What each symbol does to the objects:
w93 q w143
w93 i w490
w961 q w511
w961 i w72
w504 q w430
w504 i w870
w271 q w92
w271 i w405
w167 q w697
w167 i w785
w104 q w514
w104 i w824
w405 q w642
w405 i w511
w832 q w195
w832 i w2
w2 q w641
w2 i w919
w255 q w490
w255 i w128
w274 q w578
w274 i w430
w473 q w832
w473 i w255
w413 q w156
w413 i w344
w508 q w504
w508 i w93
w467 q w161
w467 i w905
w970 q w668
w970 i w955
w813 q w30
w813 i w884
w955 q w293
w955 i w30
w515 q w870
w515 i w729
w868 q w308
w868 i w108
w901 q w919
w901 i w214
w214 q w70
w214 i w274
w72 q w717
w72 i w626
w919 q w641
w919 i w70
w344 q w330
w344 i w323
w161 q w591
w161 i w298
w767 q w104
w767 i w298
w388 q w832
w388 i w979
w430 q w515
w430 i w508
w870 q w161
w870 i w473
w143 q w255
w143 i w308
w323 q w901
w323 i w84
w293 q w514
w293 i w24
w330 q w919
w330 i w646
w119 q w323
w119 i w897
w88 q w850
w88 i w961
w591 q w905
w591 i w824
w824 q w413
w824 i w659
w979 q w2
w979 i w901
w545 q w868
w545 i w697
w997 q w697
w997 i w813
w481 q w274
w481 i w504
w64 q w388
w64 i w195
w722 q w473
w722 i w905
w511 q w345
w511 i w717
w884 q w707
w884 i w970
w850 q w271
w850 i w88
w466 q w626
w466 i w545
w514 q w298
w514 i w413
w642 q w961
w642 i w255
w92 q w88
w92 i w143
w697 q w642
w697 i w717
w30 q w24
w30 i w707
w345 q w72
w345 i w997
w439 q w961
w439 i w92
w852 q w923
w852 i w161
w729 q w128
w729 i w850
w785 q w418
w785 i w24
w717 q w466
w717 i w308
w641 q w901
w641 i w671
w418 q w884
w418 i w997
w490 q w729
w490 i w128
w905 q w195
w905 i w832
w308 q w545
w308 i w167
w897 q w707
w897 i w923
w578 q w504
w578 i w850
w156 q w659
w156 i w330
w646 q w298
w646 i w852
w626 q w767
w626 i w868
w128 q w439
w128 i w271
w24 q w884
w24 i w514
w659 q w344
w659 i w119
w923 q w467
w923 i w591
w108 q w785
w108 i w970
w84 q w852
w84 i w467
w668 q w511
w668 i w293
w298 q w824
w298 i w156
w70 q w481
w70 i w979
w195 q w979
w195 i w641
w707 q w767
w707 i w591
w671 q w93
w671 i w481

The rows follow the links: the fewer symbols apart two objects are, the more alike their rows tend to be.

Each row is also shifted at random along 5 hidden directions that mean nothing.

Some objects, each with a row of numbers:
w850	[-167 -265  571 -434 -151 -180  128  376   -4 -151 -241  222   36  384   85    0  -72 -117  -82  113 -390  -39 -133   62 -183 -131   45   91 -110  119  -10 -281 -147  274 -253  288 -341  -64  340  -46 -332 -344  163 -165 -469   66  497  453 -354 -374  -56   -5 -232  157   17 -178 -336 -295  149  -15  139 -251   60  173  307]
w545	[ -33 -361 -247 -121   38  -14 -166 -338  404  181   29 -358  244   30   16 -204 -169 -210   15   14 -161  -60   13   94   34 -105 -456 -242   76  -11   91  244  -61 -275 -141  210  -88 -133 -196  -68   96   13  245   23  323  290 -393 -295 -342  580  -17  320 -212  189 -158  264  -70  193 -344 -273 -459  104 -156  174  -49]
w659	[ 467  -95 -276   31  310  122   46 -181  360  153  334  161   -1  329 -222  400 -159  -26   87 -357  351   21 -101  -22 -105   42  101 -355 -138 -378  141 -102  150   50   39   84  209 -109   32 -105  196  187  -51   56  229  -88  280 -200  145 -225  115   -5  141 -202 -368  123   -1 -247  -49 -135  177  656 -134   19 -202]
w668	[ 237 -347  698 -251 -682  -42  129 -339   81   52  -67  288   10  333 -227  438 -459  100   82 -458 -210  230 -288  115  -83  518 -127   93   -8  559  462 -409   44 -115  857  358    4   62  181 -159   18   92  323  141 -181   80  236  -28 -113 -225   64 -181 -437  -54  -52  320 -461  150 -145 -212 -853 -314 -232 -334 -847]
w2	[1126  235 -162  -41   28  163  -77 -309 -378  -60 -624  -86  -22 -278   21  310 -244  383 -111  112  -99  219  103  140    4 -165 -502  218   33  375 -352   37  -49  255  344 -159  -12  254   21  -72  124  235 -420  461 -104 -243 -282  213 -121  163 -158 -680   -2 -414   -9  472  448   89 -136  482 -299  141  170  162 -142]
w813	[-692  -10 -146  510 -193   16  -66 -299  -21   45  223 -216  167  197   92   46 -122   41  -47 -198  213  297  -43  124  107  426  382  226  186  302  323 -160  333  -67  488 -206  188  191   -8   57   35  281  269 -194   96   -2  -17 -444  116 -168   43  139 -443  -55  205  171   55  322    6 -390 -403 -399  140 -457 -282]
w255	[-276  198  -14  -85  275 -204 -288   85 -155 -332 -347  142 -180  112  328 -438  613 -149 -247  405 -229  109   65  -55  166 -108  417   67   91 -206 -151   26 -189 -355 -516  110 -165 -154  -62  140 -116   25   17 -212  172  242  110  120 -161   17 -327  230 -229  168  283  -47  510  -93   -4  -12  721 -297  -66  -13  572]
w481	[-2375   -36   242    15  -266    41  -476   -19  -410  -104  -350   102  -201  -367   301    83   214   400  -207  -206   214   -51  -314   315  -127  -290  -278   189  -102   161  -441   -61  -418    15   -20   275  -209    44  -181  -189    98  -413  -537  -173  -403  -328  -193   164   -46    87   -34  -779   274   419   437  -101   -90  -298   168   271    81  -147  -231    24   412]
w84	[-331  247 -154  284  243  -45  670  423 -125  -56  266 -146 -317 -112  -96  -23  155  -13  127    5  190 -194  148 -503  143  193  388 -237   49 -460   17  305  210   22 -242 -616   48 -126  140  206  201   -5 -345  270    5 -273 -140  262  554  128 -231   47  604 -376 -221 -327  130  -56  272  389  308  273    4  198 -100]
w195	[-277  441   64 -143  -50   54  -91  251 -243 -139 -376  -11  -92 -757   -6 -365  -91  -52  -40  436 -319 -632  284  405 -116 -218 -345  445 -636  409 -571  218  -14 -133  154 -447  196  511 -205  417 -322 -416 -110  364 -380  -20 -304  187  251   -5  243  -78   67 -115 -137 -141  120  -47  191  502  577   62  187 -138   81]
w308	[-148 -249  161 -377  -13  -55    8  -72  283  204  -13  -80  -11 -276   13 -235   35 -221  159  158 -363 -217   76 -151    6  -18 -503 -301  -76  -54  -71  270 -200 -457 -142  264  -68 -172 -242  -66    1 -211  174  147  209  368 -362   15 -277  654  149  294  167  150 -177    4 -253  216 -304   71 -253   78 -200  199  -79]
w504	[ 293 -197 -188  248   -1  210 -318   21 -108  -29    6 -144  222   75  165   36  218  230   32  -77  221  370  -53  -52  133 -493  -82  -68  633  -17  107 -166 -312  537 -234  376  -80 -243  -24 -118  226  210  -47 -489  268 -141   85    6  -19  -85 -158 -300  -74  306  486  -91  -41   10   37 -474 -417 -268   65  178  429]
w901	[-1290   392  -509    34   454   320   -75   151  -100   115   -34  -212   332  -553   136   -95  -316    22   -24   473    70  -390   315   206  -233  -249  -201   391  -227   109  -715   151   193   536   -59  -332   251   493    -2   159  -176  -139   -46    70  -220    38   -93  -200    23  -143   494   183   204  -146   -87  -224   154    47   186   365   475   172   621   -81   543]
w439	[  66   94  337 -460  216 -208  241  264  -95 -319 -284  199 -185  316  254  -89  268 -154 -101  412 -434  208  123 -396  100  221  337 -134  133 -227 -102 -173 -133  -92 -398  208 -324 -307  336    9  -58  139  146  -15   75  237  375  266 -275 -148 -304  303  -18 -141   39 -127  179  -89   22  222  331 -148  -11  174  282]
w641	[-278  175  295 -585   -3  331   34  187 -178 -332 -523  212   -8 -576  -78  260  -72    8  158  279 -392 -175  346  -94  106  -93 -664   12   17  513 -488   25 -295  315  255  307   78   98  114   23  143  276  -86  500  218   17  -12  191   19    8  127  -95  263 -203 -107  -96  -11   74  138  477 -144  272  152   69 -286]
w511	[-1257  -304   567  -443  -213  -382   222  -219    29   -63  -440    55  -189   466    55   302  -258   -52  -238   -24  -457   165  -363   -87   -11   494   -59   -59  -179   132    81   -91   -16  -429   182   122  -579     0   314  -208   -38  -144    66   331  -290    67   -53   157  -585   344  -394  -153  -296  -166  -122   355  -100   -49  -231   349  -457  -146  -303   179  -284]
w330	[  90   57 -201   -8  385   92   -9  -84  167  290  289  215  -32  -41 -140  358 -299  -25   58 -146  399 -303 -150   91 -378  -60   15  -63 -445 -388 -259   12  111  108  -23 -207  226  128  -95 -157   34 -208 -228  105 -169 -179   98 -185  117 -202  457 -116  416 -161 -440   15  -70 -316 -105  290  442  575   23   34   86]
w293	[ 836  215  744    2 -432 -146  251  -62 -239  268   72  471 -396 -296  -98  444 -136  297  164 -334  189  -49 -212   15 -145  604  143  276 -241  213   19 -218  -27 -381  810   29  229   42 -162 -199   20 -412  -87   79 -473  -62  -41   12  309  -40  401 -319  481  -60   44  -83 -396   39  -29  540  -99 -318 -146 -420 -557]
w93	[ 488 -225    8   43 -120  -18 -521 -134 -195  -35 -297   11   90  185  249   -5  211  283 -253 -100   93  299 -267  268 -105 -497 -190   87  198   56  -54 -197 -266  151 -268  371 -311 -148  -87 -228  -63  -96 -160 -373 -149 -150   65  131 -379  -32 -203 -586 -214  393  392  145   59 -209 -132 -267 -104 -304  -89  231  493]
w824	[-120   76    6  -60  225   50  -10   78  243   49  444  436 -250 -101 -206  107  164 -174  247 -241  298 -248   24  -49  -25  121  289 -289 -340 -371  -30   42   42 -392    7   78  336 -185 -198   69  146   52  -54   31  251   81  178 -177  468 -172  296  260  424   -8 -368 -181  -39 -220  122  -29  631  537 -198 -190 -162]
w717	[-702 -580   46 -253 -256 -223 -189 -378  331  214 -262 -342   68  338  -32  -26 -397 -134 -224 -213 -296  -92 -367  315 -212   43 -588 -189 -215  156  141  156   24 -464   14  153 -445   81  -33 -227  -79 -193  144  237 -205   58 -371  -92 -642  480 -155 -174 -500  142 -270  489 -140  -27 -430 -108 -622  168 -406  280 -105]
w832	[ 964  149  -61  -68 -230  109 -210  -83 -108 -252 -451  -96   97 -181 -138 -216  -89  -10 -114  150 -326 -178  183  409  -19 -349 -477  257 -233  487  -52   72  -34   15  160 -234   44  427  -88  213 -187    6  -82  380 -120  -55 -217  246   80  -33 -109 -289 -358 -134  -66  244  222   15   -8    8  -89   64  107  -43 -189]
w979	[1080  296   72 -516   45  382  265  275  -60  -80 -281   24  215 -651 -152   -5 -292 -133  332  506 -445 -263  545 -116   36 -192 -629  147   37  517 -377   69  -31  599  233   52  255  208  184  174 -118  202  142  406   95  229   49  149   64  -94  417  232  165 -288 -200 -183 -143  245  107  331 -176  107  417   78 -272]
w323	[-375 -151  163 -172  -19   29  460  242  125   -9  157  128 -160   67 -329  468 -442    1   97 -278   93 -285 -104 -158  -89  151 -134 -294 -269 -137  -73   72   96  207   92 -202  -70   76  304 -101  119  -39 -242  412 -200 -345  125  226  162 -170   46 -205  452 -281 -553  -45 -288 -300  192  362  -68  637 -149  291 -363]
w591	[ 677 -207 -531  602 -124   29   10  -57  229  -55  318 -295   93  514 -310 -153  -75  -87 -127 -475  292  154 -113  106   85 -129  290 -126   -8  -96  573   67  383   42  -35 -536   97  122   78  213   79  295  -42   57  174 -359  -24  -93  406 -260 -437 -110 -444 -190 -179  216  215  -74  128 -641 -170  395  -59    2 -310]
w961	[-846   84  -70   99  340 -423    6 -255 -296  -49 -405 -185 -174  460  428  -35  124   91 -477  221  -52  361 -277 -125  -60  204  528   98  -15 -390 -222  -18    1 -356 -370 -334 -497  -51  190 -101  -49 -114 -165   -6 -312  -12  -28  -44 -582  200 -545 -173 -335 -243  111  369  636 -118 -243  390  239 -291    4  192  585]
w92	[ 869  -23  264 -235   44 -264  129  -19 -219  -96 -414   76 -179  478  233  144   22   74 -274  167 -217  317 -167 -259  -54   71  243  -23   41 -161  -48 -213 -101   56 -296   54 -451 -172  281 -159  -95  -33 -131  -27 -195   26  282  297 -479 -110 -411 -219  -98 -180   74  115  232 -181 -124  255   93 -237  -12  284  340]

Start here and follow the symbols in turn, left to right. Where do you end up?
Answer with the object's name.
[1482 -139  273 -263  -45  207   97   32  317  142  445  487   16  -41 -337  300 -133 -172  394 -347  170  -91  119  -79    3  262   12 -137  -57    3  257 -224   99   16  376  439  449 -166  -40 -110   88  175  310  -18  293  197  404 -236  322 -331  533  372  203  -16 -259 -106 -458   16   32 -212  -56  231  -21 -302 -609]
q q i q i => w323
[ 151  -43 -444  545 -104 -115  262   99    4 -105  108 -379 -131  336 -169 -201   20    2 -178 -275  222   29  -73  -68  201  -58  282 -186   76 -122  358  199  259   -8 -133 -659 -131  101  147  247  129   90 -250  215  -50 -384 -202  228  377  -16 -609 -149 -132 -220 -164  121  222  -52  145 -200  -44  268 -101  180 -163]
i i q q => w979
[1381 -336  460 -421 -239  -40 -215   46  -31 -252 -379  253    6  524   77   53  166   38 -115 -102 -342  412 -101  -58   85 -218 -108 -106  283   96  206 -235 -350  156 -168  559 -330 -262  214 -216  -60  169   56  -90   31    3  374  374 -379 -180 -359 -310 -407   78  104  109  -60 -176 -105 -310 -199 -217 -214  233   90]
q q q i => w92
[ 230 -380  654 -612 -289 -170 -111  284  135 -252 -318  303   75  424  -68 -124  -90 -270  -78   43 -552  -71 -185  175 -177 -242 -132   84 -291  206  109 -285 -190   47 -220  378 -399   17  280    0 -372 -277  258  -69 -346  200  486  459 -405 -428  -70  -13 -444  242  -56  -46 -307 -336    4 -208  118 -197 -111  184  153]
i q q q => w850
[-739   35    3 -165  364 -208 -378  -86 -152 -352 -447   77 -141  276  429 -345  686 -147 -229  273 -252  319  -11 -109  207 -143  268 -149  153 -252 -175    1 -316 -432 -626  306 -297 -376  -99   23   40  185  -30 -230  322  202   63   32 -341  248 -470  142 -277  233  287  107  590 -104 -152 -122  408 -209 -198   78  561]
q i q i => w92
[-165 -356 -180   29  -81  297 -268   67   98   80  161 -269  524   65   13   22 -226  177   50  -99   97  212    1  215 -122 -578 -341  172  440  200   58 -205 -121  920 -130  363  -25   41   62 -166  -58   63  153 -455   -6  -34  252  -11 -260 -308  152 -219 -237  413  306 -108 -307   -7   79 -554 -479 -214  323  183  365]
i i q q => w430
[-537   99  770 -228 -489  -56  299  168  -69 -169  158  454 -303 -263 -139  157  133  -47  347 -224 -113    1  151 -167  206  685  234   29   87  402  201 -149  -31 -259  701  219  293  -81   46  100  159  163  189  134  210  173  137   36  490 -159  235  300  254  -23   80 -337 -383  229  241  136 -211 -247 -165 -480 -752]
q q i => w970
[-1158   210   198  -237    85   158  -263   264  -332  -102  -294   150    25  -717   200  -155   214    83    22   311    -3  -235   118   116  -112  -357  -341   255   -41   200  -591   -20  -357   270   -85   308    24    39  -202    -3   -42  -294  -163  -194  -198    86   -69   176    37    25   351  -172   458   320   327  -340  -172  -113   226   349   314  -163   183    20   497]
q q i i q => w697
[1050  -42 -408  428  196  -95 -184 -707  -23  130   14   52 -399  407  -25  472  318  420  -92 -686  627  531 -291 -191  173  329  313 -469  308 -421  354   51    3 -637  218   81   43 -389 -282 -285  640  413 -432  144  502 -352 -291 -290  142  365 -438 -455  215 -214  -60  616  509 -117 -356  -34 -286  392 -523   12 -446]
q i q => w413
[-141 -186 -672  516  251   14    6  -93  360  335  477 -341  278  513 -231  186 -482  -55 -102 -318  495  -85 -163  255 -313 -142  294  -73 -261 -393  142   -1  499  350 -154 -513   77  267  167  -46  -43  -56  -27  -59 -220 -299  142 -309   72 -383  108  -35 -192 -136 -400  198   17 -178   -1 -284  122  459  190   88  111]
q q i => w214
[-330 -240 -318 -179  232   30 -104  -70  556  225  284 -275  168  -77  -56 -348  -89 -378  110  162 -160 -238   70   15  -10  -32 -289 -247 -116 -219   38  257   56 -286 -245   71   63  -60 -236  -17  -21  -77  370    6  333  349 -255 -384 -257  543  204  599 -102  170 -270   64 -144  215 -254 -267 -104  242  -78   60   85]
i q q i q => w642
[ -98  124  -43 -207  414  134  227  120  294  100  355  362  -50 -116 -229  261  -82 -195  288  -15  276 -337   96 -203 -127  142  173 -223 -265 -432 -198   -3   68  -11  -66   14  327 -152  -11   -7  154   34  -38  116  123   -6  279 -158  270 -166  417  323  632 -124 -443 -240 -134 -239   67  245  544  622  -20  -13  -21]
q q i q q => w274
[-533   56 -552  392  393 -248  -71 -375   16  379   24 -567  137  -76  308 -389   -7  -23 -173  355   80   85  -75  -12  -26  156  140  -37  -10 -332 -176  369  104 -462 -329 -430 -136    1 -281  -24  -33 -175   99  -82   35  191 -601 -522 -432  725   -6  282  -92    4  122  264  364  321 -401  138   47 -237   68   70  450]
i i q i => w697
[ 342   91    8   47 -100   61  738  684  223 -105  546  -66  -85  -79 -347 -141   44 -274  348   65 -107 -329  343 -470  245  126  236 -276   31 -201  324  205  187  263 -190 -398  126  -26  261  324   38   75   66  246  142   56  119  303  628  -97  -43  543  399 -250 -315 -563 -279  128  344    4   83  244   68  174 -364]
q i i q i => w641
[ -44   21  615 -368  -67 -202  -16  391 -214 -201 -242  393 -305   55  150 -126  366   15  -76  146 -277  -58  -73  -41   25  -87  189   87  -83  -29 -139 -186 -341 -131 -290  328 -312 -210   76  -35 -181 -324  -45 -168 -292    6  263  516 -167 -166 -169 -132  179  264  240 -301 -109 -316  155  234  519 -348 -169   75  363]
q i i i q => w345
[-880   64 -233  780 -284 -151  -98 -165   16  299  446 -183  -18  160 -107  -80 -222   50 -167 -435  466 -166 -323  471 -187  204  519  336 -434   -1  304  -11  386 -262  277 -635  176  392 -149  172 -221 -384  -41 -183 -471 -246 -188 -318  425 -242  123 -144 -277   69   19   72  -19  -45  123 -224  109 -113  -36 -442 -109]
i i i i => w119
[1040  367  117   17 -108  -48  117  230 -359 -454 -381  111 -354 -337  -77 -329  535    0   -6  208 -289  -33  300 -264  398  -66   -3  -75  123   89   72  173 -228 -326 -101 -194   17  -69 -157  322  137  206 -286  279  275    8 -291  408  409  239 -443   -1  174 -139  105  -72  343   90  117  196  271  -52 -157   55 -256]
q q i q q => w901
